Below are the code and all the weights of a small trained network. Each question names an input and a class and asks about switching units off, where a switched-off unit gives its printed mean instead of its output.

import numpy as np


def w(rows, s, z=0):
    codes = np.array(rows[::2]) - 128.0
    scale = np.full(codes.shape[1], s)
    scale[-1] = z or s
    return codes * scale


def norm(h):
    return h / np.sqrt((h * h).mean(-1, keepdims=True) + 1e-5)


def f(y):
    return np.maximum(y, 0)


def log_softmax(a):
    a = a - a.max(-1, keepdims=True)
    return a - np.log(np.exp(a).sum(-1, keepdims=True))


def net(x, mask):
    res = np.array(x, float).reshape(1, 4) / 4 @ E
    u = 0
    for l in range(2):
        y = f(norm(res) @ A[l][:, :-1].T + A[l][:, -1])
        res = res + np.where(mask[u : u + 5], y, B[l][:, -1]) @ B[l][:, :-1]
        u += 5
    return log_softmax(norm(res)[-1] @ U[:, :-1].T + U[:, -1])


A, B = {}, {}
E = w([
[68,50,3,113,51],'x0',
[59,188,156,192,27],'x1',
[155,152,114,126,124],'x2',
[174,122,163,54,59],'x3',
],0.0039)
A[0] = w([
[154,128,207,60,29,31],'L0N1',
[130,112,103,255,178,3],'L0N2',
[56,205,184,206,24,12],'L0N3',
[82,168,98,231,187,12],'L0N4',
[167,158,241,193,161,90],'L0N5',
],0.0088,0.0028)
B[0] = w([
[194,52,138,169,72,197],'L0N1',
[150,4,159,113,58,183],'L0N2',
[107,87,52,176,237,251],'L0N3',
[243,119,152,122,60,198],'L0N4',
[39,204,173,75,101,255],'L0N5',
],0.011,0.0057)
A[1] = w([
[143,87,146,9,194,138],'L1N1',
[166,85,189,171,58,100],'L1N2',
[173,77,158,137,80,1],'L1N3',
[71,111,51,136,46,90],'L1N4',
[110,76,74,88,165,199],'L1N5',
],0.011,0.0054)
B[1] = w([
[96,77,89,190,176,212],'L1N1',
[181,83,109,159,37,208],'L1N2',
[91,193,148,209,145,171],'L1N3',
[97,164,195,1,115,197],'L1N4',
[130,186,194,180,124,254],'L1N5',
],0.0099,0.0072)
U = w([
[177,36,210,160,41,123],'0',
[51,74,105,162,198,177],'1',
[60,189,215,38,70,155],'2',
[105,117,190,158,86,251],'3',
[136,164,147,132,95,108],'4',
[193,213,25,43,118,1],'5',
[232,220,4,66,140,1],'6',
[191,184,75,29,137,1],'7',
],0.013,0.0086)

Each question gives the input, the list of numbers given to net, and the class t.
The units are the neurons (one row each of A and B). Each row of codes is followed by its name. A weight is (code - 128) times the scale printed after its matrix; where a second scale follows, it is the last column's (A, B and U).
mask holds one flag per neuron, layer by layer. A switched-off neuron (its flag False) gives its mean, the last column of its row in B, instead of its output. The means were averaged over made-up inputs and are rounded, as every weight is.
A unit's drop is (log p(t) with every unit on - log p(t) with that unit switched off) / (log p(t) with every unit on - log p(t) with every unit switched off).
The circuit of an input: a set's keep is (log p(t) with only the set's units on - log p(t) with every unit switched off) / (log p(t) with every unit on - log p(t) with every unit switched off). Starting from all 10 units, units are removed one at a time, each time the one whose removal leaves the highest keep (on an exact tie, the one counted first), for as long as the keep stays at least 0.8.
units of the circuit, in order: the units of the circuit, biggest drop first
k most important neurons: the k neurons with the biggest drops, biggest first
top k neurons in layer l: the k neurons of layer l with the biggest drops, biggest first
drop of u: that unit's drop, to one decimal
input [6,7,4,-7], class 0: units of the circuit, in order -> [L0N5, L0N4]
input [-6,-5,2,-6], class 0: 4 most important neurons -> [L0N3, L0N2, L0N4, L1N4]
input [-8,-6,2,3], class 2: units of the circuit, in order -> [L0N5]
input [-5,-8,-7,7], class 1: 2 most important neurons -> [L1N1, L0N4]
input [-8,5,-1,-8], class 0: 2 most important neurons -> [L0N4, L0N2]
input [6,6,-5,4], class 1: top 4 neurons in layer 0 -> [L0N3, L0N5, L0N4, L0N2]
input [-6,6,2,0], class 1: 2 most important neurons -> [L0N3, L1N4]
input [-5,4,-1,-6], class 0: top 3 neurons in layer 0 -> [L0N2, L0N4, L0N3]
input [-4,4,-2,-5], class 0: top 2 neurons in layer 1 -> [L1N2, L1N5]
input [6,1,0,-7], class 0: 4 most important neurons -> [L0N5, L0N4, L0N2, L1N2]
input [7,-2,-4,1], class 2: 2 most important neurons -> [L1N4, L0N3]
input [-8,-7,2,-4], class 2: top 3 neurons in layer 0 -> [L0N5, L0N3, L0N1]
input [8,-1,-3,-7], class 2: top 2 neurons in layer 1 -> [L1N4, L1N1]
input [7,-6,-1,5], class 2: top 4 neurons in layer 1 -> [L1N4, L1N5, L1N2, L1N3]
input [-3,5,-5,-8], class 0: units of the circuit, in order -> [L0N4]
input [-7,1,1,-5], class 2: 2 most important neurons -> [L0N5, L0N1]
input [6,7,-7,-8], class 0: 3 most important neurons -> [L0N4, L0N5, L0N2]
input [-8,-5,-7,1], class 2: 2 most important neurons -> [L0N5, L0N3]
input [-1,-5,3,0], class 1: 2 most important neurons -> [L1N1, L0N1]
input [2,8,-4,1], class 1: units of the circuit, in order -> [L0N3]
input [2,4,8,-8], class 0: 2 most important neurons -> [L0N2, L0N4]
input [1,-5,4,-2], class 1: top 2 neurons in layer 1 -> [L1N1, L1N2]
input [1,-4,-3,-2], class 1: top 2 neurons in layer 1 -> [L1N1, L1N2]
input [-5,-4,-2,1], class 2: top 2 neurons in layer 0 -> [L0N5, L0N3]
input [-3,8,-8,-2], class 1: drop of L0N3 -> 1.7
input [8,-2,-7,4], class 2: drop of L1N4 -> 0.3
input [-1,-8,-4,-1], class 1: units of the circuit, in order -> [L1N1]
input [-8,1,-3,5], class 2: drop of L0N2 -> 0.2
